Here is a tiny trained network, its code and every weight. The questions are about switching its units off for an input and a target symbol, where a switched-off unit gives its printed mean instead of its output.

import numpy as np


def w(rows, s, z=0):
    codes = np.array(rows[::2]) - 128.0
    scale = np.full(codes.shape[1], s)
    scale[-1] = z or s
    return codes * scale


def f(y):
    return np.maximum(y, 0)


def softmax(a):
    e = np.exp(a - a.max(-1, keepdims=True))
    return e / e.sum(-1, keepdims=True)


def log_softmax(a):
    a = a - a.max(-1, keepdims=True)
    return a - np.log(np.exp(a).sum(-1, keepdims=True))


def net(x, mask):
    ids = ['αβγζμξστφ'.index(c) for c in x.split()]
    T = len(ids)
    res = E[ids] + P[:T]
    q, k, v = (res @ M[0].T for M in (Q, K, V))
    z = softmax(np.where(np.tri(T) > 0, q @ k.T / 4**0.5, -1e9)) @ v
    res = res + np.where(mask[0], z, O[0][:, -1]) @ O[0][:, :-1]
    y = f(res @ A[0][:, :-1].T + A[0][:, -1])
    res = res + np.where(mask[1:13], y, B[0][:, -1]) @ B[0][:, :-1]
    return log_softmax(res[-1] @ U[:, :-1].T + U[:, -1])


Q, K, V, O, A, B = {}, {}, {}, {}, {}, {}
E = w([
[160,104,109],'α',
[189,117,184],'β',
[251,178,162],'γ',
[158,108,103],'ζ',
[117,166,75],'μ',
[112,127,93],'ξ',
[97,161,156],'σ',
[182,135,72],'τ',
[88,124,171],'φ',
],0.023)
P = w([
[158,88,1],'0',
[117,141,98],'1',
[113,140,106],'2',
[113,138,116],'3',
[112,142,124],'4',
[114,141,136],'5',
[112,147,143],'6',
[115,149,154],'7',
[114,154,163],'8',
[114,157,170],'9',
[111,161,177],'10',
],0.0076)
Q[0] = w([
[156,128,98],'h1',
[83,127,102],'h1',
[205,86,187],'h1',
[254,41,207],'h1',
],0.043)
K[0] = w([
[150,141,104],'h1',
[129,120,162],'h1',
[131,99,55],'h1',
[146,67,3],'h1',
],0.04)
V[0] = w([
[84,220,58],'h1',
[73,2,94],'h1',
[176,218,91],'h1',
[89,150,171],'h1',
],0.0097)
O[0] = w([
[72,246,172,233],'h1',
[94,63,122,26],'h1',
[123,198,208,251],'h1',
[136,140,48,94],'h1',
],0.012,0.0032)
A[0] = w([
[171,131,144,159],'n1',
[72,138,95,126],'n2',
[85,141,79,106],'n3',
[128,135,50,133],'n4',
[124,147,150,121],'n5',
[107,166,118,139],'n6',
[39,47,177,33],'n7',
[5,80,188,70],'n8',
[6,50,193,74],'n9',
[86,105,90,90],'n10',
[163,136,69,2],'n11',
[50,99,122,63],'n12',
],0.02,0.0092)
B[0] = w([
[152,169,105,196],'n1',
[87,160,154,192],'n2',
[107,194,155,194],'n3',
[111,60,44,218],'n4',
[94,94,120,222],'n5',
[166,121,119,247],'n6',
[161,177,3,149],'n7',
[210,53,178,168],'n8',
[10,102,136,162],'n9',
[137,115,195,166],'n10',
[152,116,230,161],'n11',
[181,126,181,146],'n12',
],0.042,0.011)
U = w([
[135,101,82,86],'α',
[62,175,64,48],'β',
[199,112,204,3],'γ',
[54,112,175,190],'ζ',
[195,168,123,203],'μ',
[123,131,254,6],'ξ',
[139,142,163,159],'σ',
[93,189,189,173],'τ',
[140,141,162,185],'φ',
],0.0086,0.007)

Each question gives the input, a string of symbols that net reads in full, and the target symbol t.
The units are the heads (4 rows each of Q, K, V and O) and the neurons (one row each of A and B). Each row of codes is followed by its name. A weight is (code - 128) times the scale printed after its matrix; where a second scale follows, it is the last column's (O, A, B and U).
mask holds one flag per unit, heads first, then neurons. A switched-off unit (its flag False) gives its mean, the last column of its rows in O or B, instead of its output. The means were averaged over made-up inputs and are rounded, as every weight is.
A unit's drop is (log p(t) with every unit on - log p(t) with that unit switched off) / (log p(t) with every unit on - log p(t) with every unit switched off).
The circuit of an input: a set's keep is (log p(t) with only the set's units on - log p(t) with every unit switched off) / (log p(t) with every unit on - log p(t) with every unit switched off). Starting from the 12 units with the biggest drops (on a tie, the unit counted first), units are removed one at a time, each time the one whose removal leaves the highest keep (on an exact tie, the one counted first), for as long as the keep stays at least 0.8.
circuit, biggest first: the units of the circuit, biggest drop first
unit that matters most: the unit with the biggest drop
k most important neurons: the k neurons with the biggest drops, biggest first
drop of u: that unit's drop, to one decimal
input ζ α γ φ β ζ σ ξ μ α, target α: circuit, biggest first => (n7 h1)
input τ ξ μ σ γ μ μ ζ, target ξ: 3 most important neurons => (n8 n4 n9)
input τ φ ζ, target ξ: circuit, biggest first => (h1 n4)
input μ β σ σ α τ β σ μ μ, target β: circuit, biggest first => (n4 h1 n3)
input ξ τ ξ φ σ ζ, target ζ: 3 most important neurons => (n9 n6 n11)
input σ σ μ μ ξ σ μ, target β: 3 most important neurons => (n4 n3 n8)
input α μ ξ, target ξ: 2 most important neurons => (n8 n4)
input ξ α φ φ ξ ζ, target ζ: unit that matters most => n9
input β μ τ ξ ζ ζ μ ζ γ μ, target μ: circuit, biggest first => (h1 n1)
input ξ ζ ξ φ μ α, target ζ: 2 most important neurons => (n9 n4)
input ξ μ α μ ξ σ α β μ, target α: circuit, biggest first => (n4 h1)
input β β γ β ξ α φ α γ α γ, target μ: 3 most important neurons => (n1 n9 n4)
input β μ φ φ μ α β μ γ, target μ: 2 most important neurons => (n1 n6)
input μ μ φ μ γ β ξ μ ξ μ μ, target α: unit that matters most => h1
input φ β α α σ, target τ: 3 most important neurons => (n4 n8 n2)
input β φ φ α φ α ξ ξ μ, target ζ: 4 most important neurons => (n4 n11 n10 n3)
input β μ μ σ μ ξ μ β, target μ: 3 most important neurons => (n1 n9 n6)
input α β φ μ μ τ μ β μ ξ, target α: drop of n4 => 0.7
input τ γ σ α, target ξ: drop of h1 => 1.4
input μ ζ σ μ ξ μ ξ, target β: drop of n4 => 0.1
